Here is a tiny trained network, its code and every weight. The questions are about switching its units off for an input and a target symbol, where a switched-off unit gives its printed mean instead of its output.

import numpy as np


def w(rows, s, z=0):
    codes = np.array(rows[::2]) - 128.0
    scale = np.full(codes.shape[1], s)
    scale[-1] = z or s
    return codes * scale


def norm(h):
    return h / np.sqrt((h * h).mean(-1, keepdims=True) + 1e-5)


def f(y):
    return y / 2 * (1 + np.tanh(0.7978845608 * (y + 0.044715 * y**3)))


def softmax(a):
    e = np.exp(a - a.max(-1, keepdims=True))
    return e / e.sum(-1, keepdims=True)


def log_softmax(a):
    a = a - a.max(-1, keepdims=True)
    return a - np.log(np.exp(a).sum(-1, keepdims=True))


def net(x, mask):
    ids = ['ΞΨΩαβθλμτ'.index(c) for c in x.split()]
    T = len(ids)
    res = E[ids] + P[:T]
    u = 0
    for l in range(3):
        q, k, v = (norm(res) @ M[l].T for M in (Q, K, V))
        z = softmax(np.where(np.tri(T) > 0, q @ k.T / 3**0.5, -1e9)) @ v
        res = res + np.where(mask[u], z, O[l][:, -1]) @ O[l][:, :-1]
        u += 1
        y = f(norm(res) @ A[l][:, :-1].T + A[l][:, -1])
        res = res + np.where(mask[u : u + 4], y, B[l][:, -1]) @ B[l][:, :-1]
        u += 4
    return log_softmax(norm(res)[-1] @ U[:, :-1].T + U[:, -1])


Q, K, V, O, A, B = {}, {}, {}, {}, {}, {}
E = w([
[90,55,183,62],'Ξ',
[107,130,65,132],'Ψ',
[140,91,162,214],'Ω',
[84,66,67,110],'α',
[22,181,241,180],'β',
[4,196,177,196],'θ',
[137,137,43,205],'λ',
[149,147,96,212],'μ',
[71,104,115,85],'τ',
],0.017)
P = w([
[118,155,93,126],'0',
[114,113,54,238],'1',
[165,145,180,146],'2',
[116,158,90,123],'3',
[109,80,93,250],'4',
[169,145,178,146],'5',
[115,160,91,121],'6',
[69,58,110,218],'7',
[171,144,177,149],'8',
[113,159,94,123],'9',
[68,38,169,207],'10',
[172,147,179,150],'11',
[110,162,93,121],'12',
[69,19,175,206],'13',
],0.015)
Q[0] = w([
[140,102,137,136],'0.h1',
[9,93,111,89],'0.h1',
[155,141,101,149],'0.h1',
],0.014)
K[0] = w([
[116,1,83,46],'0.h1',
[12,237,239,164],'0.h1',
[195,118,129,57],'0.h1',
],0.0061)
V[0] = w([
[128,80,102,151],'0.h1',
[254,161,106,5],'0.h1',
[138,206,105,52],'0.h1',
],0.0068)
O[0] = w([
[100,90,77,98,145],'0.h1',
[73,81,70,3,2],'0.h1',
[149,142,124,212,81],'0.h1',
],0.0045,0.0065)
A[0] = w([
[112,158,223,166,228],'0.n1',
[249,188,201,103,99],'0.n2',
[115,153,100,61,3],'0.n3',
[185,29,124,127,113],'0.n4',
],0.011,0.0033)
B[0] = w([
[125,155,40,101,254],'0.n1',
[250,132,138,220,152],'0.n2',
[251,111,171,225,121],'0.n3',
[69,149,113,56,180],'0.n4',
],0.011,0.0057)
Q[1] = w([
[189,96,250,236],'1.h1',
[96,238,35,128],'1.h1',
[31,106,183,167],'1.h1',
],0.012)
K[1] = w([
[219,32,65,144],'1.h1',
[2,247,138,197],'1.h1',
[23,23,90,23],'1.h1',
],0.0096)
V[1] = w([
[108,103,249,199],'1.h1',
[210,149,108,62],'1.h1',
[152,2,95,150],'1.h1',
],0.0074)
O[1] = w([
[94,116,132,110,39],'1.h1',
[136,91,159,150,2],'1.h1',
[254,121,114,216,171],'1.h1',
],0.0086,0.0027)
A[1] = w([
[38,118,211,90,145],'1.n1',
[65,131,225,215,34],'1.n2',
[162,238,120,190,255],'1.n3',
[208,117,254,58,157],'1.n4',
],0.0072,0.0036)
B[1] = w([
[78,90,114,157,201],'1.n1',
[183,102,55,250,119],'1.n2',
[82,124,199,138,255],'1.n3',
[141,70,61,165,172],'1.n4',
],0.015,0.0041)
Q[2] = w([
[203,156,135,9],'2.h1',
[25,133,187,150],'2.h1',
[233,109,231,216],'2.h1',
],0.011)
K[2] = w([
[7,220,82,254],'2.h1',
[117,16,198,137],'2.h1',
[166,195,214,200],'2.h1',
],0.0071)
V[2] = w([
[62,128,55,152],'2.h1',
[202,157,17,172],'2.h1',
[153,37,190,254],'2.h1',
],0.0056)
O[2] = w([
[201,255,141,232,252],'2.h1',
[136,106,124,136,96],'2.h1',
[122,199,138,146,232],'2.h1',
],0.007,0.003)
A[2] = w([
[249,108,60,79,173],'2.n1',
[203,102,137,136,252],'2.n2',
[121,182,206,132,132],'2.n3',
[109,80,155,161,185],'2.n4',
],0.018,0.0043)
B[2] = w([
[205,9,40,75,194],'2.n1',
[12,115,40,47,171],'2.n2',
[167,94,98,68,237],'2.n3',
[95,68,176,195,255],'2.n4',
],0.011,0.0061)
U = w([
[175,154,41,235,128],'Ξ',
[80,5,151,160,72],'Ψ',
[227,174,110,55,254],'Ω',
[165,172,200,112,136],'α',
[79,169,102,69,118],'β',
[237,105,187,136,140],'θ',
[199,50,5,82,148],'λ',
[53,143,98,37,95],'μ',
[175,59,226,20,135],'τ',
],0.011,0.0051)

Each question gives the input, a string of symbols that net reads in full, and the target symbol t.
The units are the heads (3 rows each of Q, K, V and O) and the neurons (one row each of A and B). Each row of codes is followed by its name. A weight is (code - 128) times the scale printed after its matrix; where a second scale follows, it is the last column's (O, A, B and U).
mask holds one flag per unit, layer by layer, with each layer's heads first. A switched-off unit (its flag False) gives its mean, the last column of its rows in O or B, instead of its output. The means were averaged over made-up inputs and are rounded, as every weight is.
A unit's drop is (log p(t) with every unit on - log p(t) with that unit switched off) / (log p(t) with every unit on - log p(t) with every unit switched off).
The circuit of an input: a set's keep is (log p(t) with only the set's units on - log p(t) with every unit switched off) / (log p(t) with every unit on - log p(t) with every unit switched off). Starting from the 12 units with the biggest drops (on a tie, the unit counted first), units are removed one at a time, each time the one whose removal leaves the highest keep (on an exact tie, the one counted first), for as long as the keep stays at least 0.8.
circuit, biggest first: the units of the circuit, biggest drop first
unit that matters most: the unit with the biggest drop
top k neurons: the k neurons with the biggest drops, biggest first
k most important neurons of layer l: the k neurons of layer l with the biggest drops, biggest first
drop when u is switched off: that unit's drop, to one decimal
input Ξ Ξ θ, target μ: circuit, biggest first	(0.n1; 1.h1)
input Ψ τ Ψ β θ Ξ α Ξ μ Ξ τ τ Ω, target β: unit that matters most	0.n1
input τ τ Ω Ξ Ξ Ψ Ξ, target Ψ: top 4 neurons	(0.n1; 0.n2; 1.n1; 0.n3)
input α Ξ τ μ Ω Ω, target Ψ: circuit, biggest first	(1.n3; 0.n2; 2.n2; 2.h1)
input Ψ μ τ Ξ β λ Ψ, target μ: top 2 neurons	(0.n2; 1.n2)
input τ μ β Ξ Ω τ Ξ τ τ τ Ξ Ξ Ω, target μ: circuit, biggest first	(1.h1; 0.n1)
input Ξ Ξ τ Ψ, target Ω: top 4 neurons	(1.n1; 0.n1; 2.n3; 2.n4)
input τ α τ μ, target α: 2 most important neurons of layer 0	(0.n1; 0.n4)
input α Ω α λ Ψ β α τ, target Ξ: top 3 neurons	(0.n4; 1.n3; 1.n2)
input α Ξ τ Ψ Ψ λ Ξ θ Ξ λ β, target Ξ: top 2 neurons	(1.n2; 1.n4)
input τ Ξ τ τ τ τ λ Ψ Ξ Ω, target θ: top 4 neurons	(0.n4; 2.n2; 1.n3; 1.n4)
input λ τ α Ξ Ξ λ, target θ: top 2 neurons	(1.n3; 2.n3)
input λ τ Ξ Ξ, target Ψ: top 2 neurons	(0.n1; 1.n1)
input α β Ξ, target λ: unit that matters most	0.n2
input α α τ μ τ τ τ β, target Ξ: top 3 neurons	(1.n2; 0.n4; 2.n2)
input Ξ τ Ξ τ Ψ Ξ τ Ω τ Ω, target θ: top 3 neurons	(2.n2; 1.n3; 0.n4)
input λ Ξ α τ Ω Ξ α μ τ, target Ω: top 3 neurons	(0.n1; 1.n3; 1.n4)
input Ξ Ξ Ξ Ψ, target Ω: top 4 neurons	(1.n4; 1.n1; 2.n4; 2.n3)
input Ξ Ξ Ξ Ξ Ω Ψ Ω Ω τ Ξ μ Ξ τ θ, target Ξ: top 2 neurons	(1.n2; 1.n4)
input Ξ β α Ξ τ Ψ β Ω τ λ, target μ: most important neuron of layer 1	(1.n2)
input Ξ θ τ Ξ θ Ξ Ξ τ Ψ Ξ, target β: top 2 neurons	(0.n1; 2.n1)
input α β μ Ξ Ψ τ τ Ξ λ, target θ: 3 most important neurons of layer 2	(2.n3; 2.n2; 2.n1)
input Ξ λ Ω τ τ Ξ Ψ τ τ θ μ Ω, target Ψ: 2 most important neurons of layer 1	(1.n3; 1.n1)
input β Ω Ω μ Ξ, target Ξ: 3 most important neurons of layer 0	(0.n4; 0.n1; 0.n2)
input Ψ Ξ Ξ τ, target τ: 2 most important neurons of layer 0	(0.n3; 0.n1)
input τ Ω Ξ Ξ Ξ μ τ Ψ μ Ξ τ β Ω, target μ: drop when 1.h1 is switched off	1.0
input τ τ Ω τ, target τ: drop when 0.n1 is switched off	0.4
input Ψ μ τ μ Ξ Ξ α Ξ Ξ Ψ θ, target Ξ: drop when 1.h1 is switched off	0.1
